Group, then class
|  -7.4 |  -2.8 | -19.8 |   6.7 |  -7.0 |  25.4 | -13.3 |  -3.7 |  -1.9 |  -9.7 |   4.1 |   0.9 |   2.2 |  45.3 |  -6.1 |   2.0 |   3.5 |  -0.3 |  12.8 |  -3.0 |  -1.5 |   2.1 |   1.0 |  40.6 |  -6.2 |  -1.8 |   1.6 |  -3.7 | : Q:gok
| -12.6 |   1.3 | -13.6 |  21.5 | -12.4 |  -3.2 |  -0.7 |  -9.1 |  -6.5 |  -9.2 |   5.2 |  -3.9 |   3.3 |  29.5 |  -3.0 |   2.8 |   1.8 | -10.8 |  20.9 |  -4.1 |  -3.3 |  -5.1 | -21.3 |  67.3 |   5.9 |   4.0 |   5.1 |   6.4 | : W:Vaz
|   8.7 |   8.3 |   0.4 |  22.3 | -33.0 |  -0.2 |  -9.1 |  -4.8 |   7.8 |  -7.4 |   6.1 | -10.1 |   7.3 | -15.0 |   6.8 |   7.9 |  -6.0 |  -4.8 |  24.8 | -10.7 |  -0.9 | -15.0 | -12.7 |  16.9 |   7.4 |   2.0 |   1.1 |  -7.9 | : E:tafe
|  -2.7 |  -2.5 |  -2.2 |  14.1 | -33.0 |   5.9 | -11.6 |  -1.0 |  12.0 | -24.3 |   5.2 |  -7.0 |   3.7 |   8.4 |  -5.7 |   2.4 |   0.8 |  -3.1 |  12.8 |  -5.6 |  -2.2 |  -2.0 | -13.0 |  26.0 |  -1.5 |   0.2 |   5.3 |  -4.8 | : E:tafe
|  -4.2 |   1.7 |  -2.0 |  23.2 | -25.1 |   6.3 | -18.2 |  -0.1 |   0.5 |  12.2 |   4.8 |  -4.7 |  -1.2 |  -8.1 |  -0.1 |   3.2 |  -6.7 |  -0.6 |   7.6 |  -8.9 |  -9.5 |  -0.7 |  -8.9 |  39.2 |  -2.2 |   0.0 |   3.1 |  -3.2 | : E:Vesa
|  -7.9 |  -0.7 | -10.9 |  12.3 | -17.1 |   3.3 |  -5.6 | -15.8 |  -8.1 | -11.4 |  16.8 |  -2.7 |   4.4 |  43.0 | -11.0 |   5.1 |   5.8 |   0.7 |  17.6 |  -0.1 |  -2.7 |   8.2 | -21.8 |  63.9 |   2.4 |  -3.0 |  -2.8 |  -2.3 | : W:Vaz
|  -4.5 |  -3.7 | -18.5 |  -0.2 |  -5.6 |  -3.9 |  -4.4 |  -3.9 |  -7.7 | -11.2 |  28.1 |   1.3 |  -5.9 |  20.7 |  -5.8 |  13.3 |  16.0 |  -0.5 |   9.7 |  -1.5 |   5.2 |  -0.9 |   3.3 |  49.2 |  -6.7 |  -4.1 |   2.6 | -13.0 | : Q:gok
|  -0.6 |  -6.3 | -14.1 |  17.0 | -38.7 |  10.9 |  -5.9 |  -8.9 |  -0.6 |  -8.9 |   5.7 |  -3.0 |   1.3 |  24.8 |  -0.7 |  -9.6 |  -1.6 |  -8.1 |  30.8 |  -3.4 |  -1.8 |   6.4 |  -4.7 |  68.2 |  -1.8 |   3.0 |   4.8 |  -5.1 | : W:Lisor
|  -2.6 |   1.5 | -12.1 |  -0.6 | -15.6 | -18.0 |   3.9 |  -4.9 |   6.7 | -13.2 |   6.2 |   1.9 |   2.7 |  14.3 | -20.1 |   2.3 |   1.4 |  -7.1 |  32.9 |  -4.5 |   6.2 |  -5.6 |   3.1 |  76.4 |  -8.7 |  -2.4 |   8.2 |  -4.2 | : W:lop
|   1.8 |  -3.5 | -11.0 |  31.8 |  10.2 |   6.7 |  -9.5 | -10.2 |   3.7 |  -4.0 |  11.0 |  -7.1 |  -5.4 |  26.6 |  -4.5 |  10.6 |   7.8 |   2.9 |  14.1 |  -8.1 |   3.1 |   2.2 |  -3.7 |  39.5 | -14.1 |  -5.2 |   3.6 |  -7.5 | : Q:Negu
| -14.1 |   6.5 |  -1.4 |  21.8 | -36.7 |   1.4 | -11.0 |   0.4 |  -2.9 | -13.5 |   6.9 | -16.2 |   2.5 |  -3.6 |   2.7 |   9.3 |  -4.3 |  -2.6 |  32.4 | -12.1 |  -3.6 |  -0.9 | -18.6 |  36.9 |  -6.9 |  -6.2 |   4.4 |  -5.6 | : E:Vesa
|  11.2 |   8.3 |  -3.2 |  30.5 |  -1.0 |  -7.2 | -12.9 | -18.3 |   3.5 | -11.6 |   3.1 |  -1.6 |   2.6 |  10.4 |  -6.0 |   2.0 |   1.7 |  -4.7 |  19.0 |  -9.8 |   0.4 | -14.6 |  20.0 |  44.6 |  -5.2 |  -4.9 |  -5.6 | -11.9 | : Q:Fimad
